The same points and some others measured another way (B), then each row and its match in B
B:
1: [-200 -136  107  124  190 -180 -104  -92  -90  124   77  -17  529 -103
    4  323  -24  399   71  212  -26  -60 -101  -11  251  -43  111  153
  265]
2: [ -48  219  230  -95 -100  138   75  159   72  -89  -63 -193 -114  236
 -165  108  121 -197   75  -83 -343  -99 -262 -140    6  -27 -210  -22
   20]
3: [-104   70  245   66   27   -2  -34  110    3   15  -16  -47  168   47
  -36  278   95  -27   68  -22 -274 -176 -210 -114  157   75 -162  -40
   19]
4: [  -6 -106  -12   26   99  -60    8 -135 -203  143  -59  -47   27 -133
  -16  -19  -93  233  161   93   79  191   25  -32  -19 -121   62 -102
   42]
5: [-140  -42   57 -117   51   57   88 -117   13   51   -7 -210  137   78
   -5  -50 -104  235   89   83    9  182 -117  -53  -48 -232  124  -99
   99]
6: [ -51 -127 -120   33    8 -137    9   -4  -83  148   76  -31  122  -59
  -52  -69 -121  383  -20  169  230  158  -16   -6   17 -145  264    7
  293]
7: [  34  -26    7  -27 -122   59  117    1  -41  101  -30 -196  -46  -15
  -73 -117  -77  141   68   77  108  242  -46  -42 -188 -222  167 -192
  -12]
8: [ -62  -11   65  118  -24   10  106 -105 -192   89 -121 -162  213 -172
  -78  100  -41  163   22   31   56   95 -109 -128  -54  -98   47 -105
   78]
9: [  38  236  473 -151   61  158 -130  338  170  -99  -43    4 -354  386
  -27  307  272 -544  372 -171 -781 -306 -219  -78  194  187 -564 -161
 -437]
10: [ -87   30  196  129  131 -172 -198  224    6   66   92  116  197   72
  -54  449  145   38  177   67 -344 -321 -199  -20  383  171 -218  110
   81]
11: [  47  137  382  -95   51  124  -62  224  -14 -107  -91   78 -271  213
  -36  175  200 -437   94 -147 -488 -209  -81 -174  112  237 -360  -79
 -213]
12: [ -18  128  334   -8  -29   54  -77  213  117   18    5  -40  -98  135
   42  185  125 -194  173 -101 -433 -171 -213  -81   88   80 -283 -206
 -205]
13: [ -50    3  -32   -8 -169 -174  -30   94   34   79  181  -50   46   -9
  -81 -219  -58  377 -267  176  181   86  -59  -33  -58 -116  289  205
  596]
14: [ -52 -144 -100  -65   19 -162  -33  -26  -70   93  139   27   71   -1
  -51 -196 -113  410 -163  237  257  177   83   -9    0 -122  347  200
  500]
15: [ -28 -121  -28   18   -3  -46   75 -116 -192   90  -21  -82  151 -124
  -79  -88  -99  288  -99  162  240  221   64  -79 -101 -141  276   44
  266]
16: [ -40  -88 -211   66  -40  -80  108  128 -116   76   14    5   88   13
 -163   -6  -82  221 -120   90  285   64  -77 -113   52  -47  243  -23
  293]
17: [ -33   67  382   23   -6   93   -3   98  -66  -56  -94   41   22   -8
   51  132  115 -239 -145 -140 -277 -153  -82 -243   24  224 -174 -116
  -58]
18: [   5 -145    2   19   83  -47   45 -148 -327   45 -101  105   11 -195
    0 -158  -88  149 -218   47  235  175  174 -193  -69   70  176   18
  263]
19: [ -40 -109 -271   72  -45 -119  108 -111 -226  181  -52  -26  -78 -226
    6 -337 -245  410 -119    1  411  278  -26 -128 -126 -132  221 -220
  334]
20: [ -22  175  294 -140 -107  119   14  150   83  -77  -27  -70 -247  178
   -3  -99   84 -205  -95 -135 -300  -58 -151 -174  -70   66 -173  -86
   54]
21: [ -45  261  248  -67 -134  -27 -106  276  195  -10   93  -75 -265  220
  -37    5  123  -84   89  -94 -439 -200 -311  -59   77   30 -312  -19
  143]
22: [-105  251  199 -156  -71  177  105  223  190  -98  -50 -268 -105  394
 -191  193  121 -213  222  -94 -427 -135 -385 -104   79  -95 -266 -101
  -87]
23: [ -13  179  323  -26 -124   93  -27  219  138   -1  -14  -98 -186  126
   46   50   99 -207   79 -161 -389 -127 -250 -122  -15   63 -272 -263
 -159]
24: [ -33   93   88   70  -68    8   40  173  -46   28  -60   -5  -90   15
  -41   56   29  -69  -32 -141 -113 -105 -206 -184   55  102 -146 -192
   37]
25: [-114  167  148  -66    7   53   11  182  118  -23   -2 -166  -19  266
 -133  212   85  -61  236  -38 -355 -143 -325  -68  154  -58 -231  -55
   -1]
26: [-131  -25   98   67   46  -92  -28  -23  -41   95   41 -116  293  -34
  -58  186  -11  266   83  131  -64  -11 -155  -30  118 -103   47   60
  201]
27: [  84  -33  -97 -149 -212  163  255  -24  -77   37  -81 -208 -258   28
  -94 -438 -151   78 -154   14  319  412   55 -136 -388 -256  322 -251
   77]
28: [ -23  263   60  -30 -170  215  219  256   26  -79 -191 -208 -265  220
 -200   71   67 -323   90 -278 -242 -104 -385 -249  -33   10 -303 -340
 -153]
29: [  38   35  257   27  -57   59  -28  222   20   18  -28   70 -126   44
   70   72   77 -214  -34 -118 -214 -111  -82 -162   19  178 -133 -258
 -173]
30: [ -20 -221  -35 -243  366   75  -35   60   47   87   24   -5  -63  381
  -30  222  -50   22  622  183 -160  155   47  132  231 -196   20 -221
 -455]
31: [  -9  -86  119  122   36  -32   37  -74 -272   55 -106   26  185 -212
  -42   92   -3   82 -136   43   87   45   53 -173   -3   83   79   -1
  135]
32: [  37  -91  108 -158   61   49    2   10  -64   14   -6   46 -196   86
   42 -185  -43   -8  -37   39    7  160  126  -90  -78   -4  103  -86
   18]
33: [ -69   92  -35  102  109  -47   39 -121 -327   81 -254   44 -251 -208
   41 -102  -91   41   87 -287  -75    3 -182 -253   57  120 -368 -290
   92]
34: [ 179  -83  165 -147  501 -105 -325   56 -313   34  -95  434 -567  147
    9  184  148 -299  548    2 -487  -99  268   25  367  301 -500   69
 -302]
35: [ 192  124 -279   17 -287    6  142  641   67  -13   71  -20 -311  395
 -517  156  141 -211   56   94   79 -115 -183  -35   80  -28  121   43
   84]
36: [  -3 -122  142   10   34  -57  -57   26  -97   78   26  126   -6  -90
  128 -100  -48   94 -165   17   58   63   87 -123  -18   99  114 -113
  100]
37: [ -35   98  335   -8   -7   46  -76  169   74    7   -7  -24  -36  102
   45  178  110 -164  103  -81 -377 -157 -172 -102   89  103 -231 -158
 -144]
38: [  81   -1 -203   -2 -230  -59  139   78 -141   64   22  -99 -134  -33
 -249 -292  -85  240 -232  144  360  242   29  -83 -211 -174  341  108
  459]
39: [  39 -114   95  -76   63   15  -23   47  -24   99   17   19 -107   53
   61  -52  -40   39  135   59  -28  137   60  -21  -26  -48   64 -207
 -146]
40: [  51 -239 -436  383  -57  -76  233  355 -274  180 -107  168  253 -153
 -216  326  -97   68  -89  -19  542  -52  -98 -209  182  149  298 -427
 -113]
41: [ -44  -71   21 -228  -17  105   78   34  168   75   66 -194 -132  236
   38 -196 -122  140  186   81    7  266  -63   29 -126 -289  172 -276
 -113]
42: [  52   95  250  154  -50  -28  -83  200  -44   98  -44    4  -64  -62
  -10  255  124 -137  197  -74 -316 -167 -166  -74   91  118 -273 -210
 -202]
43: [ -26  101  162 -106  -13   89   34  110   -1  -48  -53  -67 -162  168
  -74    1   54 -124   43  -66 -214  -20 -129 -135   10   13 -132  -68
   22]
44: [   9  -88    1   44  -35   31  121  -61 -184   85  -96  -89   60 -119
  -57  -50  -78  126  -38   48  174  191   20 -125 -122  -87  162 -157
   42]
45: [ -75   61  146    7 -120  -65  -14   -1   17   73   53 -113   23  -67
   34 -146  -42  219 -128   17  -32   57 -135  -92  -89  -76   45  -26
  300]
46: [-117   26  156 -146   -2  -34  -57   51  126   11  121  -63   -5  163
   29 -103  -17  167  -50   68 -133   20 -114  -48   28  -72   49   60
  279]
47: [  -7  -64   46  241  -83 -217  -92  178  -95  146  106  107  239 -185
  -49  174   34  221 -158  125   94 -123  -60  -68  123  111  138   67
  288]
48: [  19  -81  -63  224 -144 -212  -42  208  -69  173  123   74  163 -164
  -62   59  -24  271 -166  126  210  -37  -65  -51   59   37  224  -14
  286]
49: [ -24  184  232  -27 -103   54    6  168   60  -14  -29 -119 -147  120
  -70   60   97 -125   71 -100 -323 -110 -239 -118    9   20 -232 -101
   12]
50: [   8 -113   90   -4  -10 -151 -160  104   75  183  172  115 -136  -49
  218 -208  -89  246  -12   53   16   85   26   15   -7   -2   98 -205
   91]
51: [ -65   -1  113  -10   -6  -22   -2    2    0   81   20 -120   88   19
  -18   46  -21  159   96   71  -84   54 -115  -38   11 -111   20  -65
   78]
52: [  78  -14  -96  106 -301 -333 -148  274   52  173  311  121 -130 -116
  -35 -338  -45  429 -392  199  285   37   11   15  -79  -10  350  216
  710]
53: [  13    9  229  -35   56  -41 -154  246   94   51   83  129 -154  141
   87  101   79 -103  114  -33 -296 -146  -78  -44  159  139 -164 -145
 -101]
54: [  54   68  271  -71   59   62  -67  104  -43    3  -65   29 -246   99
   11   68   99 -215  184  -72 -348  -48  -38  -86   40   89 -248 -139
 -193]
55: [  -4 -173 -340  218 -139 -171  124   91 -180  226   23   40   89 -250
  -37 -175 -215  418 -218   53  548  187  -46 -114  -69  -67  377 -253
  305]
56: [ -82  228   82  -41  -47  141  132  159    1  -54 -165 -160 -220  193
 -131   89   46 -208  158 -249 -301 -110 -368 -208   62   17 -353 -271
  -85]
57: [  12  155  124   83 -201  -55  -37  366  126   40   95  -45  -75  127
 -127  147  120  -56   10  -22 -213 -196 -264  -62   86   49 -107  -53
  100]
58: [   8   51  -36 -190   65   42   68  -67 -137  -17  -73 -136 -232  164
 -211 -132  -25   74  163   98  -37  198   -6  -40  -52 -187    3  124
  200]
59: [   6  -34 -142 -133   54   -1   99 -132 -199   53  -84  -89 -232   17
 -112 -274 -133  205   66   59  157  288   40  -72 -112 -189  102  -16
  229]
60: [ -37  -60 -154  -97    2   -7  123  -60 -146   39  -41  -79  -89   25
 -117 -231 -133  232  -77   74  237  232    1 -104  -90 -156  205    3
  317]
61: [  17 -193 -177  276   -8 -145  106 -138 -396  209 -104  -18  299 -398
 -110   61 -134  376  -74  142  426  204   69 -107  -54  -74  290  -75
  207]
62: [  58  145  119   75 -193 -147 -150  579  179   -1  215  163 -143  241
 -168  193  209 -139 -132   33 -238 -360 -201  -54  228  227  -77  149
  245]
63: [  43  173  186  -80  -24  116   23  169  -15  -28 -105  -69 -324  177
 -101   64  102 -266  211 -138 -354  -64 -169 -122   21   38 -314 -169
 -170]
64: [ 107 -101  365   53 -121   -7 -145  302  102   91  111  242 -158  -60
  297  -91   51 -185 -236  -97 -112  -84   91 -134  -68  284   37 -371
 -217]
65: [ -22  122  165  121  -13   22   22  113 -109   32 -116  -94   47  -10
 -144  307  106 -105  194  -63 -264 -137 -226 -118  111   49 -249 -102
  -91]
66: [ -19  -64  -64  -76   83  -24   60 -173 -255   62 -114   14 -192 -103
   16 -300 -147  180  -64  -27  158  244   69 -150 -105  -49   60  -86
  240]
67: [ -58  121  133 -155  -44  138  120   84  -16 -118  -85 -119 -131  217
 -143  -49   47 -144  -90  -68 -142    0 -137 -199  -32   -4  -58    8
  145]
68: [ -68  246  337  -62 -112  134   25  168  127  -56  -59 -173 -151  172
  -23   81  119 -223   89 -183 -448 -145 -312 -150   -3   27 -326 -191
  -93]
69: [   7   12  245  -35  -50   67  -27  205   97   25   30  -14  -74  130
   52   76   63 -138   54  -32 -220  -55  -95  -83    9   51  -59 -229
 -181]
70: [  15 -187   58   56 -102  -37   59  -66 -142  120   14   30  104 -242
  122 -265 -141  245 -351   73  347  242  147 -151 -219  -19  377 -162
  200]
71: [ -55   -7  -59 -103    0   23  121 -173 -169   54 -100 -116 -169  -59
   -7 -331 -158  215  -49  -32  147  271  -24 -146 -169 -153   76 -118
  249]
72: [ -52  -71  131   -8  -30   22   41  -10  -15   75    9  -83  122  -35
   48  -28  -55  141  -63   54   40  115  -34  -90  -69  -76  146 -150
   46]

[-324   -3   87  288  153   61  129  -22 -184   -4 -125  112  -40  216
 -158  167  214  186  128  174  -22  288 -226  -21 -353 -300  -68] -> 19
[ 212   74  420 -169 -245 -420   94 -215   39  -61  101  264 -472  191
   33  -93  -18   -9 -237  256  125 -191 -265  424 -360  199 -194] -> 40
[-178  -44 -222  296  -55  181  183    1  209   76 -122  160 -110   41
 -290   89  397    8  258  234  301  193 -367  182 -235 -104 -165] -> 53
[ 205   39  340 -104   77 -195 -248  -29  210 -132   60  -67 -115 -157
  120  -97  -50  -57 -278   30  132  -89   77  162 -142    4  -43] -> 70
[ -29   28   57  153   84   -6  137  130   86 -189  -59   26  -11   -6
   -6   64    1   58   56   32  111  207 -147  272 -112  -85  -72] -> 18
[ -89 -255 -145  185 -248  -20  -61  105  233  153   60  128  -64   78
   57  209  319  -73  341  -54  109  225 -226   44 -216  -91 -278] -> 7
[-286   62 -402  262 -107  167  373  -48   97   20 -212  287 -194   60
 -297  102  496  168  530   80  427   84 -463  156 -133   94 -241] -> 10
[-108   83   13  -75  -34   30  -56 -120   65   26 -109   38 -130   33
 -128  -94  231   62   45   36  119   31  -71  -69 -112   60  -50] -> 6
[-121  157  183  -64  127   34 -129   33  -14 -137  -83 -146  164   36
  -23  -81  -46    7 -161  -50 -263  275  140 -114  -26  -44  225] -> 59
[  72  266  225 -153   44 -145  -59 -166   69 -109  -51  -26 -147 -109
  -52 -152   78    0  -66   56  192 -189   30  139 -112  257  -68] -> 48
[ 135   74  208 -191   37   -4 -202   11  232 -103  -27 -159   -3  -88
  -32 -215  -82 -107 -329   55  -33  126  116   75   -3   19  129] -> 32
[  88   72  -68 -348 -318  116 -256 -156  449   86  -76   25 -117   17
 -234 -385  179 -201 -405  107 -115  131  -41 -154   96  186  354] -> 30
[ -32   76   38  -38  -83 -134   41   61   58 -170  -25   74  -47   24
  115   33   22   66  113 -175    4   97  -76  111  -19  133  -50] -> 65
[-281  159 -597  497   -7  604  762  368  276 -191 -322   37  261  110
 -603   32  161  -88  346  331   78  790 -503  583  118  -47  145] -> 34
[ 181   72  286 -159   25 -143 -131  -19  177 -149   15  -53 -125  -74
   56 -153  -98  -44 -288   59   69   -4   36  199  -88   44    9] -> 29
[  56  -93   20   23 -136  -52 -105   -8  272   40   24   83 -156  -30
  -12    0  203  -71   14   59  187   44 -150  123 -172  -12 -142] -> 69
[  22   -9  193 -127   26  -87 -178  -15   76  -67  -13  -47  -83   -5
   68  -79   15   38 -127  -41    9   74   46  -17  -95  -42  -29] -> 23
[-159   65  310  -72   99 -147 -109  -48 -190 -128  -50   24  -34  177
   92    7  -37  173 -155  -68 -248  176   36 -159 -179 -131   97] -> 56
[  29  296  291 -118   74 -183 -215 -170   64 -116   -8  -59    0 -148
   27  -91   88  -46  -85  -45   27 -175  141  -13 -120  233   50] -> 57
[-156  -26 -137  196  -80  -39   78  -15  114  -36  -63  219 -133   -4
   -6  154  326  119  312  -66  250   30 -272   55 -166    4 -176] -> 3
[ 133  269  411 -321  117 -151 -270    4   67 -283   -7 -230  142  -89
  131 -239 -285  -66 -453 -130 -316   97  325  -30   88  139  328] -> 63
[-108   59   72 -253  -63  -41 -153 -119  -23   -3 -100    9 -144   92
   -9 -151  127  131  -31 -125  -41   50   40 -228  -27   75   17] -> 25
[  25    2    2  122  -36 -118  113  125  160 -197   -4  104  -69  -60
  116  108   55   44  165  -93  193   77 -181  298  -77   49 -161] -> 31
[-268  -38 -174  171    1  127   69  -53   -8  167 -136   57 -122   45
 -188  113  451  113  483   51  331   77 -184  -43 -235  -46 -366] -> 13
[ -45 -177   26 -121 -182   37 -363 -116  250  226    6   25 -132   70
  -68  -90  298  -87 -127   54  -18  130  -29 -266 -180 -121    4] -> 41
[ -62   19  113  -16  -31 -139 -188   16   70  -71   29    6   28  -34
  166   74  103   17   94 -200  -48   64   50  -86  -91   39  -40] -> 2
[  30  133  347 -197  121 -189 -327  -56   22 -184    2 -103   24  -83
  188  -99  -78   45 -262 -181 -148   -7  222 -160  -48   19  153] -> 68
[ -44 -169  -73  329  -43  -70  141  155  178  -89   17  196 -120  -11
   82  253  204   63  296   -3  315  133 -335  316 -234 -142 -306] -> 17
[-175  158 -182   21  -32    5   21 -170  131  -85 -171  229 -185  -91
 -105  -22  382  183  197 -105  310 -139 -220 -100  -36  164  -10] -> 1
[ -32  -88 -133  125 -439  -81  161   17  180  279   97  121 -131  169
  -93  175  380 -235  567  127  182  113 -278  326 -311  260 -513] -> 35
[-207  119   55  -63  129   93  -47  -66  -95   -8 -159  -89  -17   55
 -134  -78  162  131   88   -4   24  134   48 -148  -89  -28  -39] -> 21
[ 104  212  372 -304  111 -147 -295  -56   67 -209  -20 -172   36  -93
  109 -227 -164  -16 -395 -111 -182    9  273  -84   28  102  227] -> 43
